Bosa: [ 34  35   5  18  19 -59 -34]
futi: [ 18 -26  18   6   5   5  35]
Voba: [ 15 -58  -3 -39 -58 -58 -58]
gone Bosa: [  5  19  35 -34 -59  34] -> [18]
count futi: [6] -> 1
chg Bosa: [ 34  35   4  18  19 -59 -34] -> 3, [5]
[ 35   5  18  19 -59 -34] -> Bosa
count Voba: [-58] -> 4

kad: [-6  2 -4 -5  6  1 10 17  3 -3  2 -5 -6]
riz: [-6  2 -4 -5  6  1  8  0  0  4  3 -8 -2]
Tuma: [-11   1   6 -18   5   5  17  10 -10  13  -6  11   4]
Benof: [-6  2 -4 -5  6  1  8  0  0  4  3 -8 -3]
Tosu: [-14   5  -6 -55   1  17  -2   6   5  21 -11  10   9]
chg Tuma: [-11   1   6 -18   5   5  17  10 -10  13  -7  11   4] -> 11, [-6]
count riz: [1] -> 1
at: [17 10] -> Tuma, 7

muf: [-14   9 -14 -14   2  -3  24  -7]
Diped: [  2  -6 -12  -6  19  14  10   0]
tefa: [-39   5 -10 -18   7 -44   4 -19]
zar: [ 3 -6  7 -4 10 23 -6 -3]
Tir: [ -8  -3   5 -21 -11 -16 -15  -7]
pizad: [ 3  0 -8 -6  7  7  2  1]
Sav: [ -4   7 -21  -9  13 -13 -21  -7]
golag: [15 -3  5 -7 -8 -5  0  3]
San: [15 -1  0  1  4 20 10 13]
pelip: [-14   9 -14   5   2  -3  24  -7]
luk: [ -2   8   2   1   3   2  -5 -12]
[-9 13] -> Sav
count Sav: [-20] -> 0
[-6 -3] -> zar

lop: [ -4 -39 -36 -16   8 -54]
runit: [ -7 -31 -11 -23  15 -33]
zabid: [-16 -43 -15 -28  24 -11]
dete: [-11 -22 -19 -62   2 -59]
Non: [-16 -43 -15   9  22 -20]
sureg: [  3 -28 -25 -46   3 -60]
gel: [  0 -25 -11 -42  10 -43]
zoli: [-12  20 -12  20  20 -12]
rar: [  0 -26  11 -42  10 -43]
gone dete: [-19   2 -11 -59 -62] -> [-22]
chg zabid: [-16 -43 -16 -28  24 -11] -> 3, [-15]
chg lop: [ -3 -39 -36 -16   8 -54] -> 1, [-4]
[-22 -19 -62] -> dete
count zoli: [-12] -> 3
[-19 -62] -> dete
gone rar: [-43  11   0 -26 -42] -> [10]

